Below are the code and all the weights of a small trained network. Each question names an input and a class and asks about switching units off, where a switched-off unit gives its printed mean instead of its output.

import numpy as np


def w(rows, s, z=0):
    codes = np.array(rows[::2]) - 128.0
    scale = np.full(codes.shape[1], s)
    scale[-1] = z or s
    return codes * scale


def f(y):
    return y / 2 * (1 + np.tanh(0.7978845608 * (y + 0.044715 * y**3)))


def log_softmax(a):
    a = a - a.max(-1, keepdims=True)
    return a - np.log(np.exp(a).sum(-1, keepdims=True))


def net(x, mask):
    res = np.array(x, float).reshape(1, 6) / 4 @ E
    y = f(res @ A[0][:, :-1].T + A[0][:, -1])
    res = res + np.where(mask, y, B[0][:, -1]) @ B[0][:, :-1]
    return log_softmax(res[-1] @ U[:, :-1].T + U[:, -1])


A, B = {}, {}
E = w([
[112,88,62,130,70,121,184,142,64],'x0',
[213,14,96,115,16,162,124,66,227],'x1',
[203,45,48,2,236,37,145,170,87],'x2',
[132,63,134,111,114,179,188,138,146],'x3',
[137,67,125,107,45,124,158,139,86],'x4',
[82,127,61,45,176,250,203,79,162],'x5',
],0.0049)
A[0] = w([
[162,101,80,35,177,104,94,170,119,5],'neuron 1',
[156,99,166,224,86,3,44,212,145,185],'neuron 2',
[63,221,148,167,5,183,103,127,139,27],'neuron 3',
[200,54,88,107,45,154,63,50,210,69],'neuron 4',
[206,72,65,63,192,58,75,175,117,30],'neuron 5',
[186,93,126,45,112,69,104,183,119,248],'neuron 6',
[62,124,177,171,64,189,41,70,112,33],'neuron 7',
],0.0056,0.0021)
B[0] = w([
[171,176,120,155,107,74,252,149,201,178],'neuron 1',
[45,22,85,80,108,144,94,152,167,249],'neuron 2',
[220,160,149,91,88,118,188,168,181,210],'neuron 3',
[173,99,81,206,254,63,77,89,75,254],'neuron 4',
[137,176,200,134,49,154,230,141,202,222],'neuron 5',
[99,191,166,61,118,155,115,139,85,232],'neuron 6',
[164,160,177,143,41,123,111,178,156,179],'neuron 7',
],0.0066,0.0042)
U = w([
[110,160,97,52,129,193,87,136,160,250],'0',
[232,246,185,105,74,111,216,146,189,3],'1',
[3,96,83,58,153,185,89,119,189,173],'2',
[169,175,100,167,193,98,100,73,72,120],'3',
[105,169,179,113,161,170,111,55,72,92],'4',
],0.0048,0.0024)

Each question gives the input, the list of numbers given to net, and the class t.
The units are the neurons (one row each of A and B). Each row of codes is followed by its name. A weight is (code - 128) times the scale printed after its matrix; where a second scale follows, it is the last column's (A, B and U).
mask holds one flag per neuron, in row order. A switched-off neuron (its flag False) gives its mean, the last column of its row in B, instead of its output. The means were averaged over made-up inputs and are rounded, as every weight is.
A unit's drop is (log p(t) with every unit on - log p(t) with that unit switched off) / (log p(t) with every unit on - log p(t) with every unit switched off).
The circuit of an input: a set's keep is (log p(t) with only the set's units on - log p(t) with every unit switched off) / (log p(t) with every unit on - log p(t) with every unit switched off). Starting from all 7 units, units are removed one at a time, each time the one whose removal leaves the highest keep (on an exact tie, the one counted first), for as long as the keep stays at least 0.8.
circuit, biggest first: the units of the circuit, biggest drop first
top k neurons: the k neurons with the biggest drops, biggest first
drop of u: that unit's drop, to one decimal
input [5,8,-1,3,1,3], class 3: top 3 neurons => [neuron 4; neuron 2; neuron 5]
input [-3,7,-1,-4,7,2], class 3: circuit, biggest first => [neuron 4; neuron 5]
input [3,-1,7,-4,5,7], class 1: circuit, biggest first => [neuron 1; neuron 5]
input [3,-4,8,1,-4,-7], class 1: circuit, biggest first => [neuron 5]
input [5,8,1,-6,-2,7], class 3: circuit, biggest first => [neuron 4; neuron 2]
input [5,3,1,0,1,-6], class 2: top 2 neurons => [neuron 2; neuron 3]
input [-4,-3,8,5,0,0], class 1: top 4 neurons => [neuron 5; neuron 1; neuron 2; neuron 4]
input [0,5,8,3,5,3], class 1: circuit, biggest first => [neuron 5; neuron 1]
input [1,-8,1,5,6,-8], class 2: circuit, biggest first => [neuron 2; neuron 3]
input [0,8,-6,2,4,0], class 3: top 2 neurons => [neuron 4; neuron 5]
input [5,-7,7,6,7,-2], class 1: top 2 neurons => [neuron 5; neuron 1]
input [0,7,0,2,4,0], class 3: top 3 neurons => [neuron 4; neuron 2; neuron 5]
input [6,-4,-8,6,3,3], class 1: top 4 neurons => [neuron 3; neuron 2; neuron 7; neuron 4]
input [-6,3,1,-3,5,-6], class 2: circuit, biggest first => [neuron 2]
input [3,8,8,7,-8,7], class 1: drop of neuron 2 => 0.2
input [-3,8,1,2,1,-3], class 3: drop of neuron 4 => 0.9
input [7,5,7,0,-2,6], class 1: drop of neuron 5 => 0.5
input [-1,-3,0,0,-4,-8], class 2: drop of neuron 2 => 0.6
